Each row has a name. Each question is about the rows just above it.

Columns, left to right: R W Y L D P U A Z X
[115 120 116 186 113 143 126 171 111 118]  Ziko
[133 117 109 120 160  41 113 147 122 135]  nimug
[ 98 145 147 160 152 123  48 113 146 148]  pup
The rest of the row after [ 41 113]:	[147 122 135]
Whose row is [133 117 109 120 160  41 113 147 122 135]?	nimug

Columns, left to right: M V C Q S B H J
[ 88  97  95 106  62  43  97 117] = pobek
[176 184 172 131 155  47 119 168] = leg
[142  96  95 131  62  44  97 143] = pob
After [97 95], its row goes on with	[106  62  43  97 117]
Shuffled pob with one entry gone: [ 97  62  44  96 131 142  95], missing	[143]
After [62 43 97], its row goes on with	[117]
[ 97 119] is in which column, read top down?	H
Which entry of leg is missing from [ 47 172 176 131 119 155 168]?	[184]

Columns, left to right: K N T G E
[188 111 154  88 108] = nituk
[163  88 140 121  97] = mur
[176 130 132 165 126] = tuka
[216  86 139 121  97] = guke
The rest of the row after [176 130 132 165]:	[126]
Go on from [216  86 139] to the end of its row.	[121  97]

Columns, left to right: fefi Bosa ruded gogi gida robut fove sugop zur luguk
[ 73  93 184 140 220  44 124  96 190  77]  temef
[113 125  89 127 118 139 163 125  83 135]  kisu
[145 141  88  95  95 158 130 170 104 165]  Pove
[217 135  79 143   8 211 205 114  45 155]  bave
[ 63 145 154  97 208  69  45 170 189 128]  tav
[126 151 160 117 174 110  41 164 190 140]  Duve
[ 43  89 130 140  87 221 137  51  96  77]  Botu
[113 109  64 137  51 209 206  87  30 127]  Vad
[ 43  95 151 127 118 188 106  74 137  81]  fezov
Which column holds [ 77 127] top down?	luguk
[140 127  95 143  97 117 140 137] is in which column, read top down?	gogi
Which column holds [ 96 125 170 114 170 164  51] top down?	sugop

Columns, left to right: Zag piva rezis tob kip
[129 155 128  87  94] = Lofu
[192  78  71  60 188] = Bigu
[ 44  58 161 151 134] = nibe
[ 54 148  50 106 106] = lizag
[ 52 134  65 154 175] = zoluz
[192 182  57  60 188] = nuge
[ 95 132 101  83  75] = nogiv
[192  78  57  60 188] = pezo
[ 60 151] is in which column, read top down?	tob
Which column holds this, read top down? [ 94 188]	kip
[ 75 188] is in which column, read top down?	kip

Columns, left to right: sugip Lopov rop Seva
[ 76 141 170 191] -> Fugu
[142 122 131  77] -> Sepes
[212  90  82 141] -> biku
[112 129 144 137] -> deru
Which value is in both Fugu and biku?	[141]
[141 122] is in which column, read top down?	Lopov
The one value in biku and Fugu:	[141]

Columns, left to right: lupi vesul lepu setak
[101 102 146 140]  digo
[ 69  52 102 174]  sileb
[ 69  53 101 103]  zitub
Go on from [69 52] to the end of its row.	[102 174]
Which column holds [101  69] top down?	lupi
The one value in sileb and digo:	[102]
zitub without one entry, shuffled: [ 53 103 101]. Gone:	[69]
zitub without one entry, shuffled: [103  69 101]. Gone:	[53]
Shared by digo and zitub:	[101]

Columns, left to right: Bavo bevu roz torot vafes
[172 159 159 173 121] -> Zudo
[136 172  23  19  48] -> mugod
[173  71 159 173 121] -> vuvur
[ 48 121] is in which column, read top down?	vafes
Which column holds this, read top down? [172 136]	Bavo
After [159 159 173], its row goes on with	[121]
Which column holds this, read top down? [172  71]	bevu
The rest of the row after [173  71 159]:	[173 121]
The one value in mugod and Zudo:	[172]
Which row holds [172 159 159 173 121]?	Zudo

Columns, left to right: Zozim falid Gup ditet sedaf viv Luf fomi
[162 107 123 152 135 122  89 149] = dopa
[144 130 130 124 128  17 190 155] = Dedid
[162 107 144 152 135 122 174 149] = buru
[124 107 124 152 128  17 189 143] = bufu
Which row holds [162 107 123 152 135 122  89 149]?	dopa
The rest of the row after [128  17 190]:	[155]
Which entry of buru is missing from [107 122 174 149 162 152 144]?	[135]
Go on from [130 130] to the end of its row.	[124 128  17 190 155]
Shared by Dedid and buru:	[144]

Columns, left to right: Sed mafa kevo papup pev bupok
[100 105 103 180  36 160]  ditog
[106 103 101 177  32 157]  zini
[ 87 100 101 174  45 176]  demu
[106 103 102 177  31 155]  Veb
[104 105 104 180  36 156]  zal
[ 98 106 107 185  58 157]  nog
Go on from [105 104 180  36] to the end of its row.	[156]
After [105 103 180  36], its row goes on with	[160]

Columns, left to right: fup nazug fatum roge
[193 190 180 160] = Sadut
[242 192 195 154] = Dudal
[242 192 196 154] = kitig
After [192 195], its row goes on with	[154]
After [193 190 180], its row goes on with	[160]
Go on from [242 192 195] to the end of its row.	[154]

Columns, left to right: tuzu luruk Gezi Kag
[207 146 117 161] : Redin
[235 115 118 161] : rika
[162 146 117 161] : Refa
Which value is in both Refa and rika?	[161]
rika without one entry, shuffled: [235 118 115]. Gone:	[161]
After [207 146 117], its row goes on with	[161]
After [207 146], its row goes on with	[117 161]
[235 162] is in which column, read top down?	tuzu
Which column holds [118 117] top down?	Gezi

Columns, left to right: fono sovut labok dutu redan Milu
[153  73  24 212 201 128] : silar
[128 157  90  86 129 156] : Vabek
[ 97 149  94  85  93 120] : dud
Shuffled Vabek with one entry gone: [ 86  90 128 157 129], missing	[156]
Shuffled silar with one entry gone: [201  73  24 212 153], missing	[128]
dud without one entry, shuffled: [149  97  94  85 120]. Gone:	[93]
The one value in Vabek and silar:	[128]

Columns, left to right: bafo mufav loba kufu vevu
[ 55 192 200  68 136] = Geli
[107 111  86 213 151] = Bez
[164  64 137 164 113] = Nelif
[100 195 199 154 116] = Gar
Bez without one entry, shuffled: [213  86 107 151]. Gone:	[111]
Which column holds this, read top down? [213 164]	kufu

Columns, left to right: pepu zol geb zoso
[121 150 174 150] : fabas
[149 118 193  85] : reb
[103 163 183 133] : loru
[111 163 189 119] : pep
[113 122  87 150] : pimet
[ 14 138 215 102] : Dop
[112 133  79 132] : Pifol
[124 129 172 107] : kiven
Shared by loru and Pifol:	[133]
Which value is in both pimet and fabas?	[150]

Columns, left to right: Kofas Kaver bot mos Mimaf Nena
[168  76  88 154  97 145] -> kuri
[154  68 206 114 172 103] -> Mavul
[168 167  88 154  97 179] -> zafi
[168  76  88 154  97 133] -> dup
[ 67 152 184  98  19  85] -> monuz
[ 67 152 184  98  23  87] -> vize
[ 65 151 184 154  24  85] -> Fipev
Which column holds this, read top down? [206  88  88 184 184]	bot
Go on from [154  68 206 114] to the end of its row.	[172 103]
Which column holds [154 154] top down?	mos
Shuffled zafi with one entry gone: [179 154  88  97 167], missing	[168]
The one value in Mavul and Fipev:	[154]
Which entry of Fipev is missing from [ 65 184 154  85 151]?	[24]

Columns, left to right: til Sanid rabo bosuk geme nilu Gomo
[119  85 129 117 108  88 226] -> vud
[138  23 114 162  22  77  21] -> vaki
[ 85 153 150 139 177 156  26] -> Fod
[170 223  84 158 234 215 138] -> dezel
Which value is in both dezel and vaki?	[138]
Which entry of vud is missing from [119  88  85 108 226 117]?	[129]
Shared by vud and Fod:	[85]
vud without one entry, shuffled: [119 108  88 117 129  85]. Gone:	[226]
Shuffled vaki with one entry gone: [114 162  22  21  77 138], missing	[23]

Columns, left to right: Kofu romo Bebu vasol Gis lasa topa Tabuv tukep
[119 166 113 146 152 193 174  62 192] -> fof
[ 25  49  87 165 181 120 166 208 209] -> zil
[101  30 164 154 124 126 121  18 181] -> tosoz
[119 166 113 146 152 193 174  62 245] -> zuv
[135 145 175 136 169 244 150  57 208] -> pabed
Go on from [ 30 164] to the end of its row.	[154 124 126 121  18 181]
[113  87] is in which column, read top down?	Bebu
zil without one entry, shuffled: [ 49 181  25 208 166 165  87 120]. Gone:	[209]

Columns, left to right: Rumad ziluz nani fula
[ 47 124 135 132] : navos
[ 92 159 168  35] : Sife
[105 124 135 132] : Nek
[114 124 135 132] : zipu
[ 44 153 147  48] : vutu
[ 92 153 181  66] : zef
[119 149 133 129] : san
After [105 124], its row goes on with	[135 132]
Go on from [ 92 159 168] to the end of its row.	[35]
Which column holds this, read top down? [132  35]	fula
[114  44  92] is in which column, read top down?	Rumad

Columns, left to right: Nor Bog pekad gado pefo kavod
[116 188  41 178 234 171] = bulel
[182  89 138 129 129 150] = Lezo
[178 125  78 132 126 139] = fezap
[ 84 146 103 121 171 127] = nole
[139 134 101 125 138 112] = tesa
Whose row is [ 84 146 103 121 171 127]?	nole
Which entry of fezap is missing from [139  78 132 178 125]?	[126]
[127 112] is in which column, read top down?	kavod

Columns, left to right: Bimo fos zeni Por
[156  30 126 176] = zav
[127 141 193 156] = Vizep
[165 135 119 130] = teg
[138  64  64 141] = guvip
[183 196 193 157] = Feved
[ 59  32  23 126] = Rivaz
[ 15 121 174 175] = Veli
[146 125 164 133] = nege
[175 128 140 127] = Dugab
Which row holds [127 141 193 156]?	Vizep
After [156  30], its row goes on with	[126 176]
Which entry of nege is missing from [133 125 146]?	[164]
Which value is in both Dugab and Vizep?	[127]
Go on from [165 135 119] to the end of its row.	[130]

Columns, left to right: Gike tidus Rugu Zev
[173 173 139 165] : suk
[186 127 150  60] : tilu
[139 130 215 168] : taru
[122 113 208  91] : fur
[ 63 130 215  62] : Kilel
[120 117 215 169] : satu
[183 150 135  88] : zom
After [120 117], its row goes on with	[215 169]
After [113 208], its row goes on with	[91]
The rest of the row after [139 130 215]:	[168]
zom without one entry, shuffled: [135  88 150]. Gone:	[183]
Shuffled Kilel with one entry gone: [ 63 215 130], missing	[62]

Columns, left to right: muv Zov vume guku roli tel diden Musa kav
[228  80 104  47 108 121 190  79 226]  Sano
[ 28  49  97 207 102 186 145 109  71]  Liler
[ 28  79 104  47  80 121 145 109  71]  kosip
[228  79 104  47 108 121 190  79 226]  darav
After [ 80 104  47 108 121], its row goes on with	[190  79 226]
Which column holds [121 121] top down?	tel
Go on from [28 79] to the end of its row.	[104  47  80 121 145 109  71]
After [ 80 104  47], its row goes on with	[108 121 190  79 226]
[47 47] is in which column, read top down?	guku
[ 28  49  97 207 102 186 145 109  71] is in which row?	Liler

Columns, left to right: zad Zatun nol fil Fesin dokeg gab vofez funag
[119 103  83 133 102 200 137 116 141] -> dul
[129 115 100 130 109 133 132 117 136] -> bisef
[126 118 126 162 125  49 102 115  79] -> koni
[188 115 127 124 107 111 150 114 152] -> Rep
[215 116 127 133 103 100 155 110 155] -> vapel
[148 128 112 139 129 111 120 122 116] -> fuve
[129 127 126 127 126 152 155 109 155] -> tonaz
[136 115 100 121 109 179 132 117 136] -> sinap
[128 132 125 151 137  85 128 127 133] -> nop
After [133 102], its row goes on with	[200 137 116 141]
Shared by fuve and bisef:	[129]
vapel without one entry, shuffled: [127 155 110 133 100 116 215 155]. Gone:	[103]
Shuffled bisef with one entry gone: [100 129 115 109 130 132 133 117], missing	[136]
Go on from [ 85 128] to the end of its row.	[127 133]
The rest of the row after [119 103  83 133]:	[102 200 137 116 141]
Which column holds this, read top down? [136 133]	funag

Columns, left to right: Zise Lave roto vul
[208 168  89 114]  gid
[208 168 111  53]  nupab
[208 168 115 207]  Sos
[208 168 115  95]  bupez
The row with [208 168 115  95] is	bupez
Shuffled Sos with one entry gone: [168 207 115], missing	[208]

Columns, left to right: Duf Modeg vukat bitir nen tinu Zogo podap nuf
[133 126 140 122 113 118 114 130 129] : vime
[102 142  92 100 118  92 147 167 142] : mup
[ 86 106 124  98  68  91  61 116 185] : kogu
[151  91  93 103  63  87  60 102 101] : koziv
[116 106 129 141 124 116 122 121 114] : dos
[172 129 103  79 176 173 162  61  47] : dogi
[ 87  76 176 188 135 134 112  96 121] : nupam
[ 69  57 190 208 141 138 112  83 111] : Kir
[146 117 114 107 126 145 125  88  86] : Deg
[133 126 120 122 113 118 114 130 129] : bedaz
[122 162 112] is in which column, read top down?	Zogo
Which column holds this, read top down? [ 63 124 176 135 141 126 113]	nen
Shuffled dos with one entry gone: [122 114 124 129 116 116 141 106], missing	[121]
Which column holds [130 167] top down?	podap
Which entry of mup is missing from [118 167 142  92 147 142  92 102]?	[100]

Columns, left to right: fidi goril zes bav sab zuked pozuf tun buvob rik
[180  63 168 121 135 187 191 111  77 104] = revo
[136  95 189 108  88 153 111 198 157 133] = Fub
[186 201 181 163 106 149  78 188  60  59] = dipib
[159  95 110  56 102 150  42  89  50 163] = pekel
[145 104  80  43 151  60  47  58  55  48] = Sino
The rest of the row after [150  42  89]:	[ 50 163]
Which value is in both pekel and Fub?	[95]
Which column holds [157  60  50] top down?	buvob

Columns, left to right: difo vivep rar dagaf
[ 26  62 108 119] = nube
[ 48  87 101 121] = bune
[ 52  48 107 135] = feru
[ 55  47 111 135] = Vupid
[ 39  71 108 125] = pum
[ 69 126 126 128] = keke
[ 45  90 100 118] = vibuk
[ 54  81 105 126] = Netev
[ 26 108 114 130] = dugo
[ 57  70 109 132] = kudeb
[ 65  64 123 122] = mori
[ 35  43  96 133] = tar
After [ 47 111], its row goes on with	[135]
Shuffled feru with one entry gone: [ 48  52 107], missing	[135]
Go on from [39 71] to the end of its row.	[108 125]
Shared by Netev and keke:	[126]
The one value in pum and dugo:	[108]

Columns, left to right: vilel Dad zadid von
[121 150 166 123] = gasa
[135 132 145 130] = sabo
[162 125  12 208] = putig
[167 132 167 170] = nagop
[185 182 130 119] = lubi
[135 132 165 166] = zis
[119 104 125 130] = Dakas
[119 104 125 144] = pofog
[ 73 118 118 105] = sidaz
zis without one entry, shuffled: [132 166 135]. Gone:	[165]
Shared by zis and nagop:	[132]
Which value is in both putig and pofog?	[125]
[167 130 165] is in which column, read top down?	zadid
Which column holds this, read top down? [130 208 170 119 166 130 144]	von
The one value in putig and Dakas:	[125]
Go on from [132 167] to the end of its row.	[170]

Columns, left to right: nim zesev nar fuz
[101  93  92 129]  Fimu
[100  22  92 159]  sikor
[126  92  93  78]  Dofo
[101  94 205 188]  zelus
Which column holds [159  78 188] top down?	fuz
Shared by zelus and Fimu:	[101]
The rest of the row after [100  22]:	[ 92 159]
Shared by sikor and Dofo:	[92]
The rest of the row after [101  93]:	[ 92 129]
Shuffled sikor with one entry gone: [ 22 159  92], missing	[100]

Columns, left to right: doruv kek Ker geka talob Nalat vakog kedo
[180 155 195 136  71 132  72  62] -> Dolod
[133 144 105 138 124 143 148  81] -> lebo
[112 190 201 156 146 174 112 170] -> fave
[ 80 182 105 174 186 140 113 181] -> Gile
The one value in fave and Gile:	[174]
Which column holds [143 174 140] top down?	Nalat

Columns, left to right: lik kiti riso rif nezun sefam Danum Nosat Bezun
[109  73 177 172 143 128 151 141 127] -> Pedu
[137 113  58 173 124 160 112 113  81] -> nuziz
[102 118 157 110 119 122 166 132 110] -> Sogur
[137 113  58 173 124 150 112 113  81] -> gako
[200  88 134 147 201 209 120 114 170] -> Saz
[102  67 157 147  88 190 166 132 110] -> Nom
[115  87 134 147  88 189 140 151 113] -> nenaz
Shuffled Saz with one entry gone: [147 120  88 114 170 134 209 201], missing	[200]
After [115  87 134 147], its row goes on with	[ 88 189 140 151 113]
Which entry of Saz is missing from [170 147  88 120 200 209 134 114]?	[201]
Shuffled Sogur with one entry gone: [110 122 118 157 132 119 102 110], missing	[166]
Which column holds this, read top down? [166 140]	Danum
Which value is in both nenaz and nuziz?	[113]
After [147  88 189], its row goes on with	[140 151 113]

Columns, left to right: keb zasu ligu lubab kig Zusa zeka mif
[115  82 207 112  99  31  86 180] -> nitun
[128 211  75 144 143 177 124 213] -> Bis
[137 171  51 164  41  83 126 101] -> bomo
[162 200  77 124  60  41 153 153] -> Fumo
[154 200  94  81 190 146 176 192] -> sok
[152 170  60 157 199 230 176  85] -> tiko
[137 218  51  82 190  83 126 101] -> Supa
The rest of the row after [99 31 86]:	[180]
Go on from [ 81 190] to the end of its row.	[146 176 192]
Bis without one entry, shuffled: [213 177 124 128  75 211 143]. Gone:	[144]
Which column holds this, read top down? [ 31 177  83  41]	Zusa
Which column holds [77 94] top down?	ligu

Columns, left to right: nevi Pagu nupul kugog
[ 65  40 154 195]  Zuf
[ 61  28 129  69]  Zepan
[ 61  28 129 134]  sotot
[ 61  40 154 194]  pasop
Whose row is [ 61  28 129 134]?	sotot
Which value is in both sotot and pasop?	[61]
Go on from [ 61  40 154] to the end of its row.	[194]
The rest of the row after [61 40]:	[154 194]
Which column holds this, read top down? [134 194]	kugog

Columns, left to right: mel lepug Talez bogud dode zuku vobom nozem lokud
[100  82  25  35 156 104  91 131 119] = vudon
[169 127 145 149 127 136 136 126 137] = pafif
[103 156 154 159 145 121 122 107 123] = bip
Which column holds [149 159] top down?	bogud
Which column holds [131 126] top down?	nozem
Shared by vudon and bip:	[156]
bip without one entry, shuffled: [107 156 121 122 123 159 103 145]. Gone:	[154]

Columns, left to right: sef kelit dima safa bosez
[ 37 154 131 142 162] : kup
[132 130 130 142 162] : todu
[132 131 106 135  39] : gobu
After [132 131 106], its row goes on with	[135  39]
Which value is in both gobu and kup?	[131]
Which value is in both todu and gobu?	[132]
Go on from [132 131 106 135] to the end of its row.	[39]
The rest of the row after [131 142]:	[162]

Columns, left to right: setu beted Sezed giv vita
[ 88 145  87 133 127] = deta
[ 45  44 222 144 145] = kavut
[122 176  71 182 144] = kenar
[ 83 142 175 120 145] = nibi
Which value is in both kavut and deta?	[145]
Which column holds this, read top down? [ 44 176 142]	beted
After [175 120], its row goes on with	[145]
Shuffled kavut with one entry gone: [144 222 145  44], missing	[45]
Shared by deta and nibi:	[145]
Shared by nibi and deta:	[145]

Columns, left to right: feni kipi mor turob tepin zikes Bivip bimis
[103 118  72  78  77 167  95  83] -> Sabud
[103 118  72  78 113  92 122 130] -> der
[179 180  72  78 113  92 179 122] -> Vuvib
der without one entry, shuffled: [118  78 130 122  72 103 113]. Gone:	[92]
Vuvib without one entry, shuffled: [179 113 122  78 179  72  92]. Gone:	[180]
The rest of the row after [ 78 113  92 122]:	[130]

Columns, left to right: gov Neveb tevu vutav
[138 191  68 139] : nagu
[108 191  68  67] : bofi
[108 191  69 139] : nel
[191 191  78 139] : Nusa
[161 191 177 139] : Tebur
[137 191 177 139] : lilas
[139 191 177 139] : duv
[138 191 177 139] : sonu
[161 191 177 190] : vog
[ 43 191 177 139] : zugem
[138 191 177 122] : boz
Which value is in both bofi and Nusa?	[191]
The rest of the row after [ 43 191 177]:	[139]
Which entry of Tebur is missing from [191 177 161]?	[139]
Tebur without one entry, shuffled: [177 161 191]. Gone:	[139]
After [108 191  68], its row goes on with	[67]
Shuffled bofi with one entry gone: [191 108  67], missing	[68]
Whose row is [108 191  68  67]?	bofi

Columns, left to right: ped nug mize sikul fak Naro tonuv sigus fenat
[ 93  87  64 123 114  83  83  95 117]  dof
[ 93  87 149 186 167  18  83  95 117]  gufu
[107  53 149 186 166  18  49  95  88]  Subon
[111 110  97 125  96  91  83  94 117]  nepuf
Where do [ 93  87  64 123 114  83  83  95 117] appear?	dof
[18 18 91] is in which column, read top down?	Naro
The rest of the row after [149 186 166  18]:	[49 95 88]
Go on from [186 167  18] to the end of its row.	[ 83  95 117]

Columns, left to right: dib kug fireg puf
[103 185 139 241] : Basi
[149 140 134 170] : tatuz
[140  58 181 180] : soza
Which entry of soza is missing from [180 181 140]?	[58]
soza without one entry, shuffled: [ 58 140 181]. Gone:	[180]

Columns, left to right: sobis fep sot bifuf reve feda sur lalap Zut
[146 150 127 168 104  31  72 161 114] : dov
[ 89 100 101 186 168 126 131 129 167] : rezu
[108 134 207 169  96  72 120 150 123] : nunal
[101 207] is in which column, read top down?	sot
[168 186] is in which column, read top down?	bifuf
Go on from [100 101] to the end of its row.	[186 168 126 131 129 167]
Which value is in both dov and rezu?	[168]
Shared by rezu and dov:	[168]

Columns, left to right: Lisak Givi Tok rugo vesok
[ 39 121 127 121  69] : Kape
[152 127 127 122 181] : befuz
[153 127 127 123 181] : Lelef
[153 126 125 114 116] : Bepul
Which entry of Bepul is missing from [153 114 125 126]?	[116]
Go on from [127 123] to the end of its row.	[181]
Go on from [127 122] to the end of its row.	[181]
The rest of the row after [152 127 127]:	[122 181]
Go on from [127 127 122] to the end of its row.	[181]

